Below is a small trained network, with its code and all its weights. Each question gives an input and a target symbol and asks what happens when units are switched off, that is, made to give their printed mean instead of their output.

import numpy as np


def w(rows, s, z=0):
    codes = np.array(rows[::2]) - 128.0
    scale = np.full(codes.shape[1], s)
    scale[-1] = z or s
    return codes * scale


def norm(h):
    return h / np.sqrt((h * h).mean(-1, keepdims=True) + 1e-5)


def f(y):
    return y / 2 * (1 + np.tanh(0.7978845608 * (y + 0.044715 * y**3)))


def softmax(a):
    e = np.exp(a - a.max(-1, keepdims=True))
    return e / e.sum(-1, keepdims=True)


def log_softmax(a):
    a = a - a.max(-1, keepdims=True)
    return a - np.log(np.exp(a).sum(-1, keepdims=True))


def net(x, mask):
    ids = ['βεζθμξπσφ'.index(c) for c in x.split()]
    T = len(ids)
    res = E[ids] + P[:T]
    r = norm(res)
    for j in range(2):
        rows = slice(4 * j, 4 * j + 4)
        q, k, v = (r @ M[0][rows].T for M in (Q, K, V))
        z = softmax(np.where(np.tri(T) > 0, q @ k.T / 4**0.5, -1e9)) @ v
        o = O[0][rows]
        res = res + np.where(mask[j], z, o[:, -1]) @ o[:, :-1]
    y = f(norm(res) @ A[0][:, :-1].T + A[0][:, -1])
    res = res + np.where(mask[2:18], y, B[0][:, -1]) @ B[0][:, :-1]
    return log_softmax(norm(res)[-1] @ U[:, :-1].T + U[:, -1])


Q, K, V, O, A, B = {}, {}, {}, {}, {}, {}
E = w([
[130,4,179,57,75,68],'β',
[129,103,147,194,141,176],'ε',
[166,107,189,217,69,145],'ζ',
[143,30,110,206,94,139],'θ',
[152,39,124,148,214,148],'μ',
[193,119,173,64,128,182],'ξ',
[167,132,113,144,28,171],'π',
[153,103,62,47,39,148],'σ',
[137,78,18,94,133,139],'φ',
],0.0021)
P = w([
[43,160,146,136,133,133],'0',
[84,72,119,68,115,195],'1',
[93,141,157,88,123,2],'2',
[111,13,160,130,96,194],'3',
[130,82,109,90,122,200],'4',
[136,150,146,110,134,2],'5',
[166,24,139,140,106,197],'6',
[155,114,98,113,131,186],'7',
[169,159,133,128,135,23],'8',
[208,62,120,159,115,185],'9',
[172,151,97,133,138,155],'10',
[186,180,112,145,143,64],'11',
[247,105,96,171,131,162],'12',
],0.0046)
Q[0] = w([
[135,93,95,123,89,167],'H0',
[172,76,146,138,100,76],'H0',
[181,76,129,136,144,113],'H0',
[126,141,109,134,132,138],'H0',
[140,67,118,122,119,148],'H1',
[82,213,117,106,143,8],'H1',
[138,138,149,135,151,63],'H1',
[66,170,136,92,129,80],'H1',
],0.017)
K[0] = w([
[181,91,92,142,113,170],'H0',
[211,147,106,156,126,97],'H0',
[170,150,83,163,144,118],'H0',
[101,133,147,139,122,146],'H0',
[194,118,46,93,128,108],'H1',
[11,104,193,138,128,132],'H1',
[12,175,152,110,139,119],'H1',
[75,89,188,120,112,129],'H1',
],0.011)
V[0] = w([
[89,208,60,174,126,161],'H0',
[149,124,134,148,45,133],'H0',
[177,133,116,53,128,113],'H0',
[62,99,141,83,108,104],'H0',
[111,73,56,52,175,100],'H1',
[175,82,200,87,54,109],'H1',
[152,102,202,115,253,139],'H1',
[116,41,58,207,141,80],'H1',
],0.0049)
O[0] = w([
[142,55,185,113,118,91,5],'H0',
[103,148,131,144,187,128,161],'H0',
[78,108,98,126,124,152,150],'H0',
[194,138,113,170,143,161,152],'H0',
[87,180,73,125,161,41,167],'H1',
[201,137,165,101,97,57,114],'H1',
[129,91,189,107,254,113,100],'H1',
[39,104,147,187,86,65,145],'H1',
],0.0062,0.0025)
A[0] = w([
[138,40,246,166,172,105,102],'N0',
[114,116,81,122,91,101,134],'N1',
[28,217,105,72,200,27,71],'N2',
[166,41,228,151,85,189,87],'N3',
[46,181,76,146,113,71,106],'N4',
[144,108,162,79,76,89,139],'N5',
[89,97,233,107,140,187,1],'N6',
[104,162,121,134,168,220,40],'N7',
[113,111,66,137,155,179,99],'N8',
[115,143,113,65,135,188,130],'N9',
[110,206,82,74,130,70,19],'N10',
[94,133,158,130,61,181,101],'N11',
[59,102,204,137,242,49,92],'N12',
[137,227,130,130,137,156,75],'N13',
[197,115,196,94,214,113,8],'N14',
[114,167,150,65,126,2,32],'N15',
],0.007,0.0049)
B[0] = w([
[119,185,101,178,155,173,189],'N0',
[112,133,161,142,135,151,207],'N1',
[158,188,107,198,135,171,235],'N2',
[123,107,146,80,123,73,224],'N3',
[116,90,141,80,148,135,233],'N4',
[134,169,106,163,152,131,129],'N5',
[112,174,37,125,113,147,103],'N6',
[104,110,135,185,110,85,147],'N7',
[126,133,159,127,113,95,223],'N8',
[115,119,138,190,138,103,177],'N9',
[155,130,193,107,143,57,129],'N10',
[154,96,124,138,161,103,157],'N11',
[150,117,255,61,125,166,252],'N12',
[92,111,120,86,128,119,122],'N13',
[172,48,46,130,178,122,127],'N14',
[185,138,115,143,114,86,111],'N15',
],0.009,0.0025)
U = w([
[204,244,117,151,155,37,75],'β',
[64,104,160,254,123,56,138],'ε',
[190,39,192,62,66,50,6],'ζ',
[7,17,114,74,116,170,52],'θ',
[125,159,236,118,178,200,232],'μ',
[188,63,48,119,222,137,157],'ξ',
[162,144,78,175,29,216,115],'π',
[74,204,92,9,80,89,166],'σ',
[35,224,48,151,198,140,180],'φ',
],0.0097,0.0017)

Each question gives the input, a string of symbols that net reads in full, and the target symbol t.
The units are the heads (4 rows each of Q, K, V and O) and the neurons (one row each of A and B). Each row of codes is followed by its name. A weight is (code - 128) times the scale printed after its matrix; where a second scale follows, it is the last column's (O, A, B and U).
mask holds one flag per unit, heads first, then neurons. A switched-off unit (its flag False) gives its mean, the last column of its rows in O or B, instead of its output. The means were averaged over made-up inputs and are rounded, as every weight is.
A unit's drop is (log p(t) with every unit on - log p(t) with that unit switched off) / (log p(t) with every unit on - log p(t) with every unit switched off).
The circuit of an input: a set's keep is (log p(t) with only the set's units on - log p(t) with every unit switched off) / (log p(t) with every unit on - log p(t) with every unit switched off). Starting from the 12 units with the biggest drops (on a tie, the unit counted first), units are removed one at a time, each time the one whose removal leaves the highest keep (on an exact tie, the one counted first), for as long as the keep stays at least 0.8.
units of the circuit, in order: the units of the circuit, biggest drop first
top k neurons: the k neurons with the biggest drops, biggest first
which heads matter: for each layer, one digit per head in row order, 1 if its drop is at least 0.15 and else 0, layers parted by /
input φ π μ β φ, target φ: units of the circuit, in order	[H1]
input μ ε β β σ π ε σ ζ β π ξ μ, target ζ: units of the circuit, in order	[H1 N3 H0]
input μ μ ζ π β θ, target μ: units of the circuit, in order	[H1 N12]
input μ π ζ μ ξ ε μ π μ ξ, target ζ: which heads matter	01
input π β μ ε ζ, target ζ: units of the circuit, in order	[H1 N3]
input θ θ φ, target θ: units of the circuit, in order	[H1 N4]
input ζ θ θ, target ζ: units of the circuit, in order	[H1 N3]
input ξ π ζ θ μ ξ ζ ε ε ζ φ ξ, target ξ: units of the circuit, in order	[H1 N14]
input β ξ ξ θ, target ξ: units of the circuit, in order	[H1 N12]
input ε μ μ ε β μ φ ε ε ε μ σ β, target π: top 2 neurons	[N12 N5]
input σ ξ ε, target σ: units of the circuit, in order	[H1 N13]
input ε σ β μ φ σ π, target θ: which heads matter	11
input ξ π φ μ θ ε μ μ σ π φ, target φ: which heads matter	01
input β σ ζ σ ε ξ ξ θ μ π θ, target θ: which heads matter	00
input ξ μ π ζ, target ζ: units of the circuit, in order	[N3]
input μ ζ ζ ξ π π σ, target π: which heads matter	11
input π ε β, target π: units of the circuit, in order	[H1 H0]
input φ ε ξ μ ε μ, target φ: which heads matter	11
input μ β ε μ μ π ξ ξ π, target μ: which heads matter	01
input π ζ β ε π π μ μ σ, target π: which heads matter	01
input ζ ε ε φ φ π μ, target θ: top neuron	[N2]
